Here is a tiny trained network, its code and every weight. The questions are about switching its units off for an input and a class, where a switched-off unit gives its printed mean instead of its output.

import numpy as np


def w(rows, s, z=0):
    codes = np.array(rows[::2]) - 128.0
    scale = np.full(codes.shape[1], s)
    scale[-1] = z or s
    return codes * scale


def f(y):
    return np.maximum(y, 0)


def log_softmax(a):
    a = a - a.max(-1, keepdims=True)
    return a - np.log(np.exp(a).sum(-1, keepdims=True))


def net(x, mask):
    res = np.array(x, float).reshape(1, 5) / 4 @ E
    y = f(res @ A[0][:, :-1].T + A[0][:, -1])
    res = res + np.where(mask, y, B[0][:, -1]) @ B[0][:, :-1]
    return log_softmax(res[-1] @ U[:, :-1].T + U[:, -1])


A, B = {}, {}
E = w([
[121,131,126],'x0',
[50,89,216],'x1',
[2,214,28],'x2',
[163,224,216],'x3',
[130,124,127],'x4',
],0.0067)
A[0] = w([
[205,184,84,99],'neuron 0',
[93,48,87,16],'neuron 1',
[118,70,80,10],'neuron 2',
[132,188,97,150],'neuron 3',
[46,182,76,173],'neuron 4',
[109,115,121,3],'neuron 5',
[119,84,94,46],'neuron 6',
[111,249,178,203],'neuron 7',
[83,143,99,39],'neuron 8',
[116,83,164,102],'neuron 9',
[102,64,181,76],'neuron 10',
[97,186,113,103],'neuron 11',
[99,134,51,144],'neuron 12',
[164,92,138,72],'neuron 13',
[161,40,141,89],'neuron 14',
[90,170,61,72],'neuron 15',
[228,82,160,87],'neuron 16',
[155,125,79,54],'neuron 17',
[192,131,159,51],'neuron 18',
[192,153,55,69],'neuron 19',
[104,152,90,83],'neuron 20',
[106,55,74,106],'neuron 21',
[169,96,158,109],'neuron 22',
[116,83,88,115],'neuron 23',
[72,121,119,77],'neuron 24',
[113,77,88,114],'neuron 25',
[177,138,61,76],'neuron 26',
[138,125,122,13],'neuron 27',
[50,79,88,113],'neuron 28',
],0.012,0.0038)
B[0] = w([
[14,130,233,193],'neuron 0',
[87,42,209,187],'neuron 1',
[84,42,196,170],'neuron 2',
[176,134,184,182],'neuron 3',
[218,134,137,253],'neuron 4',
[97,113,182,130],'neuron 5',
[126,2,214,161],'neuron 6',
[170,63,237,224],'neuron 7',
[209,190,120,166],'neuron 8',
[100,210,148,169],'neuron 9',
[99,195,144,182],'neuron 10',
[193,112,149,179],'neuron 11',
[184,211,158,215],'neuron 12',
[189,185,138,175],'neuron 13',
[205,187,110,220],'neuron 14',
[221,182,138,204],'neuron 15',
[200,177,146,253],'neuron 16',
[44,119,193,158],'neuron 17',
[182,118,171,181],'neuron 18',
[4,169,217,191],'neuron 19',
[202,158,88,170],'neuron 20',
[126,25,210,212],'neuron 21',
[163,175,162,195],'neuron 22',
[167,94,168,185],'neuron 23',
[114,178,118,166],'neuron 24',
[160,75,191,189],'neuron 25',
[25,157,229,183],'neuron 26',
[191,93,173,128],'neuron 27',
[164,162,178,213],'neuron 28',
],0.0061,0.0072)
U = w([
[131,2,186,139],'0',
[47,104,177,214],'1',
[189,54,87,254],'2',
[154,62,119,200],'3',
[248,89,76,7],'4',
[28,98,2,32],'5',
],0.0059,0.0042)

Each question gives the input, the list of numbers given to net, and the class t.
The units are the neurons (one row each of A and B). Each row of codes is followed by its name. A weight is (code - 128) times the scale printed after its matrix; where a second scale follows, it is the last column's (A, B and U).
mask holds one flag per neuron, in row order. A switched-off neuron (its flag False) gives its mean, the last column of its row in B, instead of its output. The means were averaged over made-up inputs and are rounded, as every weight is.
A unit's drop is (log p(t) with every unit on - log p(t) with that unit switched off) / (log p(t) with every unit on - log p(t) with every unit switched off).
The circuit of an input: a set's keep is (log p(t) with only the set's units on - log p(t) with every unit switched off) / (log p(t) with every unit on - log p(t) with every unit switched off). Starting from the 12 units with the biggest drops (on a tie, the unit counted first), units are removed one at a time, each time the one whose removal leaves the highest keep (on an exact tie, the one counted first), for as long as the keep stays at least 0.8.
circuit, biggest first: the units of the circuit, biggest drop first
unit that matters most: the unit with the biggest drop
k most important neurons: the k neurons with the biggest drops, biggest first
drop when u is switched off: that unit's drop, to one decimal
input [5,-1,-8,1,-2], class 4: unit that matters most => neuron 16
input [2,-7,4,-4,2], class 1: 3 most important neurons => [neuron 19; neuron 26; neuron 0]
input [-2,-2,8,5,-7], class 4: circuit, biggest first => [neuron 4; neuron 15; neuron 20]
input [4,-7,-7,-1,5], class 1: circuit, biggest first => [neuron 0; neuron 19; neuron 26]
input [1,-6,-4,4,-3], class 1: 2 most important neurons => [neuron 0; neuron 19]
input [3,-7,-2,4,5], class 1: 2 most important neurons => [neuron 0; neuron 19]
input [-2,-8,4,-7,3], class 1: 2 most important neurons => [neuron 19; neuron 26]
input [-1,-6,-6,-5,3], class 1: 2 most important neurons => [neuron 19; neuron 26]
input [-1,-5,8,-3,-2], class 4: drop when neuron 20 is switched off => 0.3
input [1,-1,4,1,3], class 4: drop when neuron 15 is switched off => 0.1
input [1,-1,8,-4,6], class 4: drop when neuron 15 is switched off => 0.2
input [2,7,-8,2,-3], class 4: drop when neuron 21 is switched off => 0.1
